Here is a tiny trained network, its code and every weight. The questions are about switching its units off for an input and a target symbol, where a switched-off unit gives its printed mean instead of its output.

import numpy as np


def w(rows, s, z=0):
    codes = np.array(rows[::2]) - 128.0
    scale = np.full(codes.shape[1], s)
    scale[-1] = z or s
    return codes * scale


def norm(h):
    return h / np.sqrt((h * h).mean(-1, keepdims=True) + 1e-5)


def f(y):
    return np.maximum(y, 0)


def softmax(a):
    e = np.exp(a - a.max(-1, keepdims=True))
    return e / e.sum(-1, keepdims=True)


def log_softmax(a):
    a = a - a.max(-1, keepdims=True)
    return a - np.log(np.exp(a).sum(-1, keepdims=True))


def net(x, mask):
    ids = ['αβγδεζλμξστ'.index(c) for c in x.split()]
    T = len(ids)
    res = E[ids] + P[:T]
    q, k, v = (norm(res) @ M[0].T for M in (Q, K, V))
    z = softmax(np.where(np.tri(T) > 0, q @ k.T / 3**0.5, -1e9)) @ v
    res = res + np.where(mask[0], z, O[0][:, -1]) @ O[0][:, :-1]
    y = f(norm(res) @ A[0][:, :-1].T + A[0][:, -1])
    res = res + np.where(mask[1:17], y, B[0][:, -1]) @ B[0][:, :-1]
    return log_softmax(norm(res)[-1] @ U[:, :-1].T + U[:, -1])


Q, K, V, O, A, B = {}, {}, {}, {}, {}, {}
E = w([
[126,119,128,101,133],'α',
[219,41,252,216,115],'β',
[138,169,150,121,149],'γ',
[121,74,106,103,110],'δ',
[155,169,160,122,107],'ε',
[88,101,63,155,117],'ζ',
[115,198,154,156,175],'λ',
[108,22,150,168,128],'μ',
[208,9,112,116,63],'ξ',
[117,114,162,180,230],'σ',
[162,120,159,95,148],'τ',
],0.016)
P = w([
[98,131,123,137,107],'0',
[148,155,150,135,143],'1',
[181,126,123,171,158],'2',
[143,156,114,101,132],'3',
[155,95,126,142,249],'4',
[152,154,107,97,122],'5',
[144,114,101,119,244],'6',
],0.02)
Q[0] = w([
[109,172,223,125,82],'H0',
[102,196,118,76,177],'H0',
[187,174,48,253,105],'H0',
],0.0077)
K[0] = w([
[186,180,168,94,135],'H0',
[139,163,92,132,174],'H0',
[9,153,112,101,43],'H0',
],0.013)
V[0] = w([
[146,61,141,229,106],'H0',
[115,156,103,106,9],'H0',
[177,150,187,130,105],'H0',
],0.011)
O[0] = w([
[49,107,203,40,120,142],'H0',
[159,120,61,2,172,1],'H0',
[145,84,196,21,97,198],'H0',
],0.0075,0.0032)
A[0] = w([
[86,176,74,83,112,89],'N0',
[154,43,145,202,103,69],'N1',
[115,37,138,142,187,81],'N2',
[25,133,144,96,70,86],'N3',
[105,81,196,153,125,142],'N4',
[104,89,80,172,140,3],'N5',
[184,164,113,110,35,150],'N6',
[76,117,134,183,159,80],'N7',
[192,160,144,173,166,113],'N8',
[129,122,211,110,140,120],'N9',
[124,140,68,149,157,149],'N10',
[122,11,109,141,149,43],'N11',
[179,28,115,168,160,118],'N12',
[92,174,120,44,110,200],'N13',
[151,118,139,109,5,48],'N14',
[86,56,71,101,39,199],'N15',
],0.013,0.0055)
B[0] = w([
[236,171,137,163,114,143],'N0',
[94,178,58,159,133,184],'N1',
[110,153,146,147,254,204],'N2',
[106,152,73,174,75,148],'N3',
[175,74,26,103,156,208],'N4',
[156,161,160,68,126,139],'N5',
[78,69,175,147,139,193],'N6',
[185,145,117,75,123,183],'N7',
[66,114,121,86,150,254],'N8',
[101,99,91,144,85,209],'N9',
[168,54,151,156,133,180],'N10',
[61,157,194,125,248,175],'N11',
[134,209,202,170,103,225],'N12',
[106,136,132,198,120,178],'N13',
[190,201,95,99,9,165],'N14',
[108,132,118,45,178,176],'N15',
],0.0091,0.0081)
U = w([
[69,126,81,223,76,136],'α',
[216,97,175,197,93,85],'β',
[43,91,189,51,137,81],'γ',
[124,164,52,86,117,169],'δ',
[151,145,246,133,87,161],'ε',
[240,149,76,148,136,120],'ζ',
[123,250,146,161,113,185],'λ',
[14,83,68,97,145,3],'μ',
[203,176,172,25,136,134],'ξ',
[130,123,83,95,147,98],'σ',
[113,25,135,122,102,187],'τ',
],0.013,0.0054)

Each question gives the input, a string of symbols that net reads in full, and the target symbol t.
The units are the heads (3 rows each of Q, K, V and O) and the neurons (one row each of A and B). Each row of codes is followed by its name. A weight is (code - 128) times the scale printed after its matrix; where a second scale follows, it is the last column's (O, A, B and U).
mask holds one flag per unit, heads first, then neurons. A switched-off unit (its flag False) gives its mean, the last column of its rows in O or B, instead of its output. The means were averaged over made-up inputs and are rounded, as every weight is.
A unit's drop is (log p(t) with every unit on - log p(t) with that unit switched off) / (log p(t) with every unit on - log p(t) with every unit switched off).
The circuit of an input: a set's keep is (log p(t) with only the set's units on - log p(t) with every unit switched off) / (log p(t) with every unit on - log p(t) with every unit switched off). Starting from the 12 units with the biggest drops (on a tie, the unit counted first), units are removed one at a time, each time the one whose removal leaves the highest keep (on an exact tie, the one counted first), for as long as the keep stays at least 0.8.
circuit, biggest first: the units of the circuit, biggest drop first
top k neurons: the k neurons with the biggest drops, biggest first
drop when u is switched off: that unit's drop, to one decimal
input σ δ λ γ ξ, target λ: circuit, biggest first : (N12 N1)
input ε β α ζ, target ζ: circuit, biggest first : (N0)
input ζ γ α ε, target ε: circuit, biggest first : (N6 H0)
input λ λ α γ, target γ: top 2 neurons : (N8 N12)
input ζ σ λ λ β γ, target γ: circuit, biggest first : (N6 N12)
input τ ε α, target ε: top 2 neurons : (N12 N4)
input ξ τ ε, target γ: top 2 neurons : (N12 N4)
input λ τ τ, target λ: top 2 neurons : (N12 N1)
input ζ β τ β, target τ: circuit, biggest first : (H0 N4)
input λ α β ξ, target ξ: circuit, biggest first : (N15 N12)
input λ σ μ, target λ: circuit, biggest first : (N12 N1)
input γ β ξ τ, target τ: top 2 neurons : (N12 N9)
input β τ λ, target τ: top 2 neurons : (N4 N9)
input α δ ε, target ζ: circuit, biggest first : (H0)
input ε τ τ, target ξ: drop when H0 is switched off : 1.8
input ξ λ α, target γ: drop when N14 is switched off : 0.1
input λ λ α, target λ: drop when N12 is switched off : 0.6
input λ β μ, target λ: drop when N11 is switched off : 0.1
